Each row has a hidden value; after the row comes its tier, the name of the range that the value falls in. Each part has its own.
(in the rows, 100 means zero)
|  91 | 104 | 121 | 102 | 110 |  93 |  90 | 114 |  81 |  80 | 115 |  51 |  87 | 122 | 107 |  94 |  69 |  97 |
G
|  90 | 106 | 115 | 102 |  97 |  96 |  73 | 124 |  78 |  73 | 108 |  63 |  99 |  98 |  91 |  93 |  80 |  90 |
G
|  94 | 103 | 137 | 101 | 131 | 107 | 153 | 120 |  86 |  83 |  70 |  44 |  96 | 123 | 101 |  98 |  92 |  80 |
W
|  86 | 103 | 120 | 100 | 101 |  94 | 113 | 140 |  84 |  77 |  73 |  50 |  99 | 106 |  96 |  94 |  89 |  74 |
F
|  91 | 104 | 110 |  94 | 104 |  98 | 127 | 133 |  88 |  81 |  76 |  73 |  99 | 103 | 103 |  94 |  80 |  66 |
F
|  88 | 103 | 114 | 103 |  99 |  88 |  71 | 118 |  88 |  83 | 102 |  58 |  86 | 119 | 105 |  97 |  73 |  96 |
G
| 110 | 103 | 119 | 100 | 127 | 113 | 128 | 115 |  86 |  87 |  93 |  64 | 100 | 106 |  95 |  99 | 111 |  89 |
W
|  93 | 105 | 115 | 101 | 118 |  96 |  90 |  83 |  81 |  82 | 135 |  84 |  98 | 113 | 100 |  97 |  69 | 118 |
G
|  69 | 108 | 129 |  96 | 107 |  96 | 152 | 111 |  84 |  82 |  82 |  66 | 106 | 115 | 104 |  93 |  66 |  76 |
W
|  88 | 106 | 113 |  99 | 107 |  95 |  94 |  94 |  84 |  80 | 112 |  90 |  97 | 109 | 105 |  95 |  64 | 100 |
G
|  98 | 103 | 116 |  99 | 122 | 102 | 108 |  78 |  84 |  85 | 123 |  78 | 100 | 113 | 100 |  97 |  81 | 107 |
F
|  87 | 107 | 122 |  96 | 109 | 106 | 139 | 116 |  88 |  79 |  78 |  82 | 112 |  89 |  92 |  95 | 102 |  68 |
W
| 106 | 102 | 119 | 105 | 115 | 101 |  76 | 102 |  85 |  86 | 116 |  67 |  84 | 122 | 105 |  99 |  87 | 113 |
F
| 108 | 108 | 143 |  99 | 144 | 120 | 164 | 121 |  74 |  72 |  80 |  32 | 101 | 118 |  99 |  96 |  96 |  72 |
W
|  67 | 107 | 123 |  95 | 103 |  98 | 166 | 118 |  88 |  86 |  66 |  68 | 113 | 100 |  97 |  93 |  80 |  68 |
W
|  74 | 103 | 123 |  97 | 110 |  96 | 142 | 127 |  89 |  86 |  64 |  65 | 100 | 118 | 103 |  95 |  73 |  76 |
W
| 107 | 101 | 111 | 102 | 118 |  99 |  95 | 108 |  90 |  89 | 108 |  69 |  89 | 119 | 105 |  99 |  86 | 103 |
F
|  95 | 104 | 110 |  98 | 104 |  96 | 107 | 110 |  86 |  81 | 108 |  82 |  97 | 105 | 102 |  94 |  71 |  88 |
G
|  91 | 105 | 113 |  99 | 113 |  97 |  98 |  89 |  84 |  86 | 122 |  88 |  97 | 111 | 104 |  96 |  68 | 105 |
G
|  89 | 101 | 127 | 104 | 118 |  99 | 124 | 108 |  85 |  85 |  84 |  49 | 104 | 109 |  91 | 100 |  99 |  97 |
W
|  92 | 108 | 134 | 101 | 119 | 110 | 117 | 100 |  81 |  74 |  91 |  66 | 105 | 109 |  95 |  98 |  95 |  86 |
W
|  80 | 106 | 121 |  97 | 110 |  99 | 144 | 112 |  86 |  83 |  89 |  66 |  97 | 118 | 108 |  94 |  69 |  79 |
F
|  75 | 101 | 132 |  98 | 104 | 102 | 157 | 121 |  89 |  83 |  51 |  61 | 109 | 103 |  94 |  95 |  95 |  63 |
W
|  75 | 107 | 126 |  97 | 109 |  99 | 141 |  98 |  84 |  82 |  90 |  82 | 109 | 105 |  99 |  94 |  69 |  83 |
W
|  90 | 106 | 109 | 102 | 104 |  91 |  50 |  87 |  80 |  81 | 141 |  96 |  90 | 110 | 102 |  94 |  60 | 115 |
G
|  99 | 105 | 124 | 103 | 121 | 101 |  96 |  87 |  86 |  88 | 121 |  74 |  94 | 118 | 102 |  98 |  82 | 110 |
F
|  81 | 104 | 124 | 105 | 110 |  93 |  86 | 114 |  83 |  78 |  95 |  24 |  97 | 110 |  93 |  96 |  85 | 100 |
G
|  99 | 109 | 121 |  98 | 107 | 108 | 107 | 104 |  84 |  78 | 108 |  89 | 103 | 101 |  98 |  94 |  85 |  77 |
G
|  76 | 108 | 133 |  99 | 108 | 100 | 143 | 116 |  85 |  79 |  67 |  49 | 103 | 112 |  98 |  94 |  82 |  69 |
W
|  99 | 102 | 113 |  97 | 116 | 106 | 154 | 129 |  90 |  90 |  77 |  58 |  95 | 121 | 110 |  96 |  86 |  76 |
W
|  77 | 106 | 121 | 101 | 107 |  95 | 126 |  94 |  92 |  94 |  88 |  85 |  96 | 127 | 107 |  97 |  76 | 100 |
W
| 101 | 109 | 131 | 102 | 112 | 109 |  94 | 116 |  83 |  78 |  93 |  47 |  98 | 106 |  95 |  95 |  96 |  73 |
G
|  91 | 106 | 115 | 100 | 112 |  98 |  81 |  85 |  80 |  78 | 137 |  93 |  99 | 108 |  99 |  95 |  71 | 112 |
G
| 110 | 106 | 125 | 106 | 121 | 110 |  81 | 105 |  83 |  87 | 111 |  67 |  91 | 112 |  97 |  99 | 106 | 101 |
G
| 107 | 103 | 112 | 103 | 113 | 103 |  69 | 102 |  87 |  87 | 117 |  81 |  92 | 108 |  99 |  98 |  92 | 104 |
G
| 106 | 105 | 117 | 101 | 113 | 107 | 101 | 127 |  80 |  75 |  95 |  60 | 104 |  91 |  87 |  96 | 102 |  79 |
F
|  84 | 107 | 130 | 104 | 114 |  98 | 103 | 106 |  81 |  78 |  83 |  56 | 106 | 103 |  87 |  98 | 101 |  97 |
F
| 102 | 107 | 123 |  97 | 129 | 117 | 138 |  88 |  84 |  83 | 115 |  90 | 106 | 108 | 101 |  98 |  91 |  92 |
W
|  91 | 103 | 116 | 102 | 110 |  95 | 102 | 128 |  84 |  78 |  89 |  48 |  94 | 112 |  98 |  95 |  87 |  87 |
F
|  84 | 104 | 108 |  98 |  89 |  88 |  91 | 123 |  87 |  80 |  95 |  74 |  94 | 107 | 103 |  93 |  67 |  81 |
G
| 110 | 109 | 124 | 104 | 125 | 109 |  63 |  96 |  81 |  77 | 132 |  76 |  93 | 107 |  96 |  96 |  93 | 100 |
G
|  91 | 105 | 111 |  94 | 100 | 100 | 129 | 125 |  88 |  84 |  96 |  83 |  94 | 109 | 110 |  92 |  63 |  69 |
G
| 109 | 108 | 125 | 100 | 123 | 112 | 108 | 104 |  84 |  82 | 107 |  77 |  96 | 110 | 102 |  97 |  93 |  85 |
F
| 110 | 105 | 105 | 101 | 112 | 101 |  66 |  97 |  83 |  81 | 135 |  90 |  94 | 104 |  99 |  96 |  81 | 109 |
G
|  70 | 108 | 116 |  98 |  98 |  93 | 107 |  96 |  85 |  81 | 108 |  90 | 107 |  99 |  98 |  93 |  64 |  91 |
F
